After every row comes one of two labels: whether the row has a hidden trait. Each part has its own trait and labels.
[-11  -2  32 -24  27  11   9  33   7  11  -1  11  -8  -1   5   9   9]
mafub
[ 41   9  18   4  14  -6 -21  -7   7  24   7  16   1   2  11   1 -11]
kitib
[ -2 -16  48 -12  11  -5  12  10   7   4   3  12   6  -8  11 -10   0]
kitib
[-31 -35  -2 -36  88  49  13  42   5 -38   4  54 -11   4  -9  13 -19]
kitib
[  3   3   3   9  19   6   7  -2  15  22   8  -1   0  -5  30 -11   6]
mafub
[ 11  -2  23  -9   7 -28   6  -2  16  29   4  15   0  -2  17  -5 -26]
kitib
[ -3   5  12   5  19  -9  15  -6  13  18 -25  14   2  10  -9  -9   6]
kitib
[  0   3   9   3  19   2   5  -9  -7  18   1   1  -1   3 -45   8   2]
kitib
[ -8   1  -4   7  25  11  12  -5  21   5  10  -5   1  -8  19 -15  13]
mafub
[  3  -2  13   3  15 -13   8  -9  19  21   6  -9   2  -4  16  -8  13]
mafub
[ -4  -2   6   5  20   1   2  -1  25  14   4 -11  -3  -4  14  -6  31]
mafub
[  2  -1  22  -3  14   4  18   3  10  16   6  28   3  -2  10 -11 -13]
kitib
[  4   2   7   3  22  11  12 -10  18  17   7  -6  -1  -9  22  -9   8]
mafub
[ -1  -6  10  -7  20   5   9 -10   8   5   5   4  -1  -2  11   1  -4]
kitib
[-7  1 -1  1 31 23 12 -1 29 13  7 -5 -7 -4 17 -8 40]
mafub
[ 15  -2  18  17   9 -11   7  -8   8   8   6  -4  14  -7  10 -14  14]
kitib
[  8   2   7   8  25 -15   3 -37  28  44   9 -22   1  -7  16  -2   5]
mafub
[ -8  -8  10  -1  29   9  11   6 -23 -15  -1  16   3  -3   6  -2 -11]
kitib
[  1   6  27   0  68   3   9 -13   9  23   4   5   4  -4   5  -9   0]
kitib
[ -2   1  23   8  21  13  16  -6  15  13   6   9   5  -5  14 -13   9]
mafub
[  7  15  -3   7  28  -2  13 -36  28  38   2  -7  -5   1  11 -17  -3]
mafub
[  5  -2 -15  30  17  -3   9 -31  15  13   8 -10   7  -7  17 -19   6]
mafub
[  2 -24  43 -13  -8 -35   4   1  18  11   3 -15   5  -6  13  -2   4]
mafub
[ -8  -2  12  10 100  44  12 -12  13  -3   5   6   6  -8  12 -11  20]
mafub
[ -1  -1  -4   3  22  -2   6 -10  20  11   6 -14   0  -4  17  -8  10]
mafub
[  0   7   6   0  21  15  15  -7   4  15   6  10  -2  -2   9  -3 -11]
kitib
[-17   0   6   4  34  18  12  -4  31   5   3 -12   3  -8  12 -18  44]
mafub
[-2 -5  4 -3 28  1  6  1  7  3  3  4  2 -3  9 -5  5]
kitib
[  2  -5  18  -7   9 -23  10  -1  15  18   4   6  -2  -4  14  -2  -6]
mafub
[ -6 -11 -42   9  17   4  -5  -8  22   0   4 -39   1  -9  19 -11  38]
mafub
[ -4  10  14   3  21 -10   1  53  19  55   2   6  -8  12   9  -5  17]
kitib
[  6   4  17  10  14   3  13 -43  17  18   6  -9   5 -11  14 -11   3]
mafub
[ -2  -8   6   5  24  21   3 -10  15   9  18 -32   4 -16  18  -7  25]
mafub
[ -2  -5  11   6  20  -7   4 -55  12  11   4 -16   5  -7   3  -5  16]
kitib
[ -4  13 -28  32  26  16  10 -19  17   9   4 -14   2  -5   8 -13  31]
mafub
[  7  -7  53  -7   2 -43   9   9  16  23   7   7   2  -6  15  -3 -10]
mafub
[ 0 -3 24  0 13 -7  9  4 12 12  4  9  3 -5  9 -6 -2]
kitib
[-3 41  6 14 27  5  7 -7 20 31  6  3  1 -2  6 -9 19]
mafub
[  1   4  31   9  20 -25  24 -10  14  55   7  22   8  -2   2 -12  -2]
kitib
[  7   6   2   5  27   1   7 -15  33  25  13 -17  -3  -8  43 -14  11]
mafub
[ -5  -5   7   8  16   6   3  -7  11   3   5 -10   5  -8  16 -10  14]
mafub
[ -3 -16  23 -16  18  -8   8   2  12   4   3  -1   0  -5   9   1  -1]
kitib
